Below is a small trained network, with its code and all its weights. Each question gives an input and a class and asks what happens when units are switched off, that is, made to give their printed mean instead of their output.

import numpy as np


def w(rows, s, z=0):
    codes = np.array(rows[::2]) - 128.0
    scale = np.full(codes.shape[1], s)
    scale[-1] = z or s
    return codes * scale


def norm(h):
    return h / np.sqrt((h * h).mean(-1, keepdims=True) + 1e-5)


def f(y):
    return y / 2 * (1 + np.tanh(0.7978845608 * (y + 0.044715 * y**3)))


def log_softmax(a):
    a = a - a.max(-1, keepdims=True)
    return a - np.log(np.exp(a).sum(-1, keepdims=True))


def net(x, mask):
    res = np.array(x, float).reshape(1, 4) / 4 @ E
    u = 0
    for l in range(2):
        y = f(norm(res) @ A[l][:, :-1].T + A[l][:, -1])
        res = res + np.where(mask[u : u + 6], y, B[l][:, -1]) @ B[l][:, :-1]
        u += 6
    return log_softmax(norm(res)[-1] @ U[:, :-1].T + U[:, -1])


A, B = {}, {}
E = w([
[78,167,67,226,131,174,142,230],'x0',
[174,2,112,88,170,114,71,252],'x1',
[189,94,91,46,136,191,225,143],'x2',
[99,179,78,22,231,73,196,193],'x3',
],0.0037)
A[0] = w([
[105,172,159,165,124,61,121,87,41],'L0N0',
[98,168,110,215,141,115,145,173,7],'L0N1',
[84,125,120,173,31,191,38,86,56],'L0N2',
[145,61,175,143,193,39,51,120,135],'L0N3',
[129,174,99,143,157,88,132,101,66],'L0N4',
[3,136,108,115,227,94,168,168,130],'L0N5',
],0.0046,0.0012)
B[0] = w([
[114,68,128,116,81,170,178,199,166],'L0N0',
[255,148,130,146,141,120,131,164,177],'L0N1',
[155,69,155,138,72,100,71,117,253],'L0N2',
[94,92,125,177,51,93,59,91,204],'L0N3',
[101,146,109,133,159,174,119,138,136],'L0N4',
[204,169,109,187,138,146,72,116,220],'L0N5',
],0.0068,0.0024)
A[1] = w([
[232,93,196,9,122,89,189,124,83],'L1N0',
[205,236,40,252,162,106,98,196,63],'L1N1',
[186,34,88,56,147,203,171,209,44],'L1N2',
[93,34,171,59,162,21,14,141,246],'L1N3',
[230,225,110,253,113,181,114,155,196],'L1N4',
[160,89,166,175,39,175,105,183,56],'L1N5',
],0.0043,0.0014)
B[1] = w([
[106,154,161,107,170,117,93,238,169],'L1N0',
[80,198,46,105,138,87,198,181,233],'L1N1',
[157,103,143,181,116,160,139,141,169],'L1N2',
[167,187,142,208,72,46,83,73,227],'L1N3',
[79,161,142,105,170,2,64,116,254],'L1N4',
[177,115,131,144,142,136,64,51,196],'L1N5',
],0.0062,0.0042)
U = w([
[137,97,111,178,142,183,158,163,162],'0',
[36,136,161,85,116,189,222,25,69],'1',
[161,143,175,37,180,166,143,157,16],'2',
[86,90,78,155,105,232,175,156,3],'3',
[101,254,49,117,178,49,131,178,216],'4',
[168,71,178,229,10,83,26,30,202],'5',
],0.0074,0.0031)

Each question gives the input, the list of numbers given to net, and the class t.
The units are the neurons (one row each of A and B). Each row of codes is followed by its name. A weight is (code - 128) times the scale printed after its matrix; where a second scale follows, it is the last column's (A, B and U).
mask holds one flag per neuron, layer by layer. A switched-off neuron (its flag False) gives its mean, the last column of its row in B, instead of its output. The means were averaged over made-up inputs and are rounded, as every weight is.
A unit's drop is (log p(t) with every unit on - log p(t) with that unit switched off) / (log p(t) with every unit on - log p(t) with every unit switched off).
The circuit of an input: a set's keep is (log p(t) with only the set's units on - log p(t) with every unit switched off) / (log p(t) with every unit on - log p(t) with every unit switched off). Starting from all 12 units, units are removed one at a time, each time the one whose removal leaves the highest keep (on an exact tie, the one counted first), for as long as the keep stays at least 0.8.
units of the circuit, in order: the units of the circuit, biggest drop first
most important unit: the unit with the biggest drop
k most important neurons: the k neurons with the biggest drops, biggest first
k most important neurons of layer l: the k neurons of layer l with the biggest drops, biggest first
drop when u is switched off: that unit's drop, to one decimal
input [0,3,4,3], class 0: most important unit => L1N2
input [-4,6,1,6], class 5: units of the circuit, in order => (L1N3; L1N1)
input [-6,-2,-5,6], class 5: 2 most important neurons of layer 1 => (L1N1; L1N3)
input [-6,-6,6,7], class 2: units of the circuit, in order => (L1N1; L1N0; L1N4)
input [1,-4,8,2], class 0: units of the circuit, in order => (L1N4; L1N2)
input [-5,-5,-6,4], class 1: 3 most important neurons => (L0N2; L0N0; L1N4)
input [-5,8,6,2], class 5: 2 most important neurons => (L1N3; L1N1)
input [-6,-7,-4,2], class 1: 2 most important neurons of layer 1 => (L1N3; L1N4)
input [-5,-4,0,1], class 1: 2 most important neurons => (L0N1; L1N4)
input [-7,-4,5,3], class 2: 4 most important neurons of layer 1 => (L1N0; L1N1; L1N4; L1N3)
input [2,-7,7,0], class 1: 2 most important neurons of layer 0 => (L0N5; L0N1)
input [-6,-6,1,3], class 1: 2 most important neurons of layer 1 => (L1N4; L1N1)
input [-4,-3,6,5], class 2: drop when L1N3 is switched off => 0.1
input [-2,-7,4,0], class 1: drop when L0N1 is switched off => 0.1
